Each row has a name. Each question is about the rows just above it.

[ 93  95 111  87 111  88 135  94 110 126 139 132 139 118 118 141 126 141
 138 138  87  88  92 108 141 123 114 103  98 137  97 129]  N
[164 161 149 171 151 170 126 164 150 133 119 127 119 142 142 118 136 117
 119 120 175 170 166 149 117 135 147 152 163 120 159 129]  S
[132 132 129 131 128 132 127 132 128 127 127 132 127 127 129 128 129 128
 127 127 130 132 132 132 128 127 128 132 132 129 132 127]  M
[150 148 143 155 143 154 128 150 143 133 124 129 124 138 138 123 128 122
  91 125 157 154 151 140 122 134 141 143 151 123 147 130]  Y
[ 95  97 107  88 107  89 130  95 107 123 135 129 135 115 115 137 118 138
 135 135  85  89  93 109 138 120 110 105  95 136  99 126]  J
[ 63  65 100  54 100  55 141  65  99 126 145 136 145 113 113 149 111 148
  81  82 182 196 195 173  82  97 114 179 147 110 188  89]  B
[ 63 126 100  54 100  55 141  65 126 126 136 136 145 113 113 149 126 148
 144 143  57  55  62  87 148 121 105  79  80 139  69 130]  X
[ 95  97 120  89 111  90 131  94 112 126 125 130 135 119 119 136 120 137
 136 135 120  90  92 106 137 124  90 103 100 116 178 126]  R
[ 92  94 110  86 109  87 132  92 109 124 136 130 136 117 117 137 123 138
 135 135  86  87  90 105 138 122 112 101  97 133  95 127]  A
[ 89  81 227 128 228 119 173  96 228 199 148 181 148 218 218 132 104 126
 148 153 187 119  96  96 126 206 225  56 229  55  74 188]  G
[ 95  97 112  89 111  90 131  94 112 126 135 130 135 119 133 136 120 137
 136 135  89  90  92 106 137 124 115 103 100 132  98 129]  K
[104 106 115  99 114 100 130 104 115 126 134 129 134 120 120 135 127 136
 135 134  98 100 102 114 136 125 117 112 106 132 107 129]  T
Times [131] occurs in M: => 1
Times [96] occurs in G: => 3
How many times does R hold [90]? => 3
Times [136] occurs in A: => 2
Times [126] occurs in X: => 4

[140 158 117 126 113 145 148 137  97] : rurun
[117 136 136 148 161 136 128 136 168] : deba
[132 141 122 148 135 124 158 146 125] : lan
[133 135 124 149 137 124 156 146 127] : Kifug
[113 116 137  85 115 127  64  87 145] : rosat
[138 150 117 150 133 129 165 151 116] : lumub
[145 151 114 161 126 140 190 163  95] : rogo
[107 108 142  85 130 112  51  83 170] : baf
[114 132 132  99 132 113  79 100 161] : biror
[138 144 119 157 133 129 111 155 113] : riz
[148 149 116 151 112 151 183 157 112] : kised
Times [113] occurs in kised: => 0
Count of [136] in deba: => 4

[106 173  92 189  98  91 186 115 122  88 173 179 175 172 188 177 175 180
 186 186  92]  fam
[163  53 180  38 173 182  38 151 141  37  59  55  57  58  36  56  59  46
  43  40 180]  sidi
[ 76 212  72 229  76  64 232  93 113 230  39 225 202 196 234 215 224 215
 223 225  72]  nopi
[ 90 197  85 205  87 208 208 101 114 206 187 201 190 187 209 196 200 199
 201 204  85]  gep
[150  79 159  75 195 159  75 146 142  75  81  87  80  81  90  83  90  76
  77  75 159]  savat
[ 97  99  99 181 103  90 181 111 128 181 149 181 154 144 183 167 182  99
 175 174  99]  Rine
[ 88 184  89 196  92  82 198 100 115 196 172 199 176 168 199 189 200 184
 192 192  89]  kipil
[128 126 138 112 113 140 116 122 119 112 128 123 127 127 113 128 126 121
 116 116 138]  fur
Times [196] occurs in gep: => 1
Times [40] occurs in sidi: => 1
Times [87] occurs in savat: => 1
How many times does Rine hold [100]? => 0
How many times does fur hold [113]? => 2
Count of [172] in fam: => 1

[141 152  67 123 138  98 211  80 165 142 128 151 142 160 211 130 141  89
 133 103]  lalev
[113  81  95 152 165 156 109  90 155 117 154 101 109 116 128 143 169 105
 114 133]  gaka
[122  98 147 171 173 134 182 162  98 162 146 124 124 128 172  98 120 171
 121 164]  Faku
[ 90  91 156  91 141 159 145  91 181  87 113 128 165  81 189  91  68 167
 100 146]  pipek
[128 101 125 110  81 128 112 123 125  87 122  99 109 106 118 167 128 110
 185 161]  Kiziz
Times [173] occurs in Faku: => 1
How many times does pipek hold [91]? => 4
Times [99] occurs in Faku: => 0
How many times does Faku hold [162]? => 2
How many times does lalev hold [159]? => 0
Times [133] occurs in lalev: => 1

